Here is a tiny trained network, its code and every weight. The questions are about switching its units off for an input and a target symbol, where a switched-off unit gives its printed mean instead of its output.

import numpy as np


def w(rows, s, z=0):
    codes = np.array(rows[::2]) - 128.0
    scale = np.full(codes.shape[1], s)
    scale[-1] = z or s
    return codes * scale


def f(y):
    return y / 2 * (1 + np.tanh(0.7978845608 * (y + 0.044715 * y**3)))


def softmax(a):
    e = np.exp(a - a.max(-1, keepdims=True))
    return e / e.sum(-1, keepdims=True)


def log_softmax(a):
    a = a - a.max(-1, keepdims=True)
    return a - np.log(np.exp(a).sum(-1, keepdims=True))


def net(x, mask):
    ids = ['ΛΦΩβεζθμπστψ'.index(c) for c in x.split()]
    T = len(ids)
    res = E[ids] + P[:T]
    r = res
    for j in range(2):
        rows = slice(2 * j, 2 * j + 2)
        q, k, v = (r @ M[0][rows].T for M in (Q, K, V))
        z = softmax(np.where(np.tri(T) > 0, q @ k.T / 2**0.5, -1e9)) @ v
        o = O[0][rows]
        res = res + np.where(mask[j], z, o[:, -1]) @ o[:, :-1]
    y = f(res @ A[0][:, :-1].T + A[0][:, -1])
    res = res + np.where(mask[2:6], y, B[0][:, -1]) @ B[0][:, :-1]
    return log_softmax(res[-1] @ U[:, :-1].T + U[:, -1])


Q, K, V, O, A, B = {}, {}, {}, {}, {}, {}
E = w([
[152,86,182,147,148,164,172],'Λ',
[113,110,107,147,73,132,153],'Φ',
[131,118,174,83,100,99,157],'Ω',
[218,78,92,142,162,126,122],'β',
[187,132,183,144,95,62,174],'ε',
[161,130,154,113,85,147,119],'ζ',
[143,131,125,110,40,77,114],'θ',
[114,112,165,131,120,93,4],'μ',
[75,146,136,153,101,170,78],'π',
[144,37,64,111,93,93,104],'σ',
[185,185,99,189,103,67,18],'τ',
[107,162,133,144,137,74,161],'ψ',
],0.022)
P = w([
[129,51,199,177,71,128,161],'0',
[106,37,137,110,120,100,47],'1',
[157,103,171,188,72,120,149],'2',
[105,85,123,107,132,94,56],'3',
[158,155,163,178,89,119,161],'4',
[103,133,117,105,146,96,71],'5',
[150,203,157,174,101,120,177],'6',
[97,185,105,98,159,96,87],'7',
[151,251,145,170,113,123,191],'8',
[98,228,93,96,179,86,97],'9',
],0.015)
Q[0] = w([
[167,185,186,202,72,69,66],'h1',
[91,115,91,91,188,65,83],'h1',
[138,158,71,158,71,73,93],'h2',
[137,147,252,231,62,48,248],'h2',
],0.016)
K[0] = w([
[62,252,123,161,160,115,105],'h1',
[104,76,56,152,164,134,157],'h1',
[79,166,46,93,61,115,168],'h2',
[140,251,99,129,201,118,154],'h2',
],0.017)
V[0] = w([
[222,106,254,54,169,89,99],'h1',
[206,97,8,70,14,116,191],'h1',
[165,81,145,71,25,244,81],'h2',
[160,205,72,218,69,147,31],'h2',
],0.0068)
O[0] = w([
[151,251,142,177,194,19,92,127],'h1',
[171,55,119,102,140,86,243,97],'h1',
[118,254,73,87,116,185,160,3],'h2',
[197,115,82,117,37,123,78,152],'h2',
],0.0095,0.0059)
A[0] = w([
[146,81,23,108,209,157,64,118],'n1',
[92,155,131,12,134,70,117,34],'n2',
[59,101,119,74,132,94,81,95],'n3',
[58,102,1,89,120,96,123,253],'n4',
],0.014,0.0039)
B[0] = w([
[155,160,253,123,111,153,181,154],'n1',
[101,91,147,68,35,106,115,188],'n2',
[75,175,75,112,108,91,204,254],'n3',
[140,118,101,228,147,162,109,252],'n4',
],0.014,0.0065)
U = w([
[68,163,156,177,128,175,142,116],'Λ',
[116,114,134,169,71,156,210,94],'Φ',
[88,172,180,158,52,120,167,52],'Ω',
[158,115,74,79,231,150,107,252],'β',
[113,179,62,178,141,37,199,97],'ε',
[182,196,107,128,126,134,194,160],'ζ',
[187,130,88,80,73,82,218,116],'θ',
[139,209,136,196,119,101,84,82],'μ',
[128,109,98,54,137,188,69,244],'π',
[168,143,34,190,158,140,120,169],'σ',
[163,111,71,163,37,81,96,53],'τ',
[105,3,211,184,105,94,31,137],'ψ',
],0.0068,0.014)

Each question gives the input, a string of symbols that net reads in full, and the target symbol t.
The units are the heads (2 rows each of Q, K, V and O) and the neurons (one row each of A and B). Each row of codes is followed by its name. A weight is (code - 128) times the scale printed after its matrix; where a second scale follows, it is the last column's (O, A, B and U).
mask holds one flag per unit, heads first, then neurons. A switched-off unit (its flag False) gives its mean, the last column of its rows in O or B, instead of its output. The means were averaged over made-up inputs and are rounded, as every weight is.
A unit's drop is (log p(t) with every unit on - log p(t) with that unit switched off) / (log p(t) with every unit on - log p(t) with every unit switched off).
The circuit of an input: a set's keep is (log p(t) with only the set's units on - log p(t) with every unit switched off) / (log p(t) with every unit on - log p(t) with every unit switched off). Starting from all 6 units, units are removed one at a time, each time the one whose removal leaves the highest keep (on an exact tie, the one counted first), for as long as the keep stays at least 0.8.
units of the circuit, in order: the units of the circuit, biggest drop first
top k neurons: the k neurons with the biggest drops, biggest first
which heads matter: for each layer, one digit per head in row order, 1 if its drop is at least 0.15 and else 0, layers parted by /
drop of u: that unit's drop, to one decimal
input Λ ψ Φ ψ μ ζ β β, target ζ: units of the circuit, in order => [n1]
input σ ε ζ ε ζ Φ ψ ζ, target π: units of the circuit, in order => [h2 n2 n3]
input ψ Ω τ ε Φ μ, target Ω: units of the circuit, in order => [n3 n1]
input ψ ψ ζ ψ ψ, target ψ: units of the circuit, in order => [h2 n3]
input ζ π ε μ ψ σ, target Φ: top 2 neurons => [n1 n4]
input ψ Φ ζ τ, target μ: units of the circuit, in order => [n1 h2 h1]
input ψ Φ Φ Φ ζ, target ζ: units of the circuit, in order => [h2 h1]
input ψ ζ ψ μ Ω ζ τ β ψ Φ, target σ: which heads matter => 00
input μ ζ π μ, target Ω: units of the circuit, in order => [n1 n3]
input ζ μ Ω ψ θ Φ σ, target σ: units of the circuit, in order => [n4 h2]
input ψ ε τ Φ ζ, target τ: which heads matter => 01
input π Φ Φ ψ ψ ψ ψ Φ ψ, target ψ: drop of n3 => 0.2
input Φ Λ ψ ψ ψ ε ζ π, target Λ: drop of n2 => 0.0
input Λ ψ Φ ζ ψ ζ Ω μ ζ, target μ: units of the circuit, in order => [h1]
input ε θ θ Ω θ β Φ, target θ: drop of n4 => 0.2
input ψ Φ ψ Φ ψ ψ θ Φ Φ, target θ: drop of h2 => 0.1
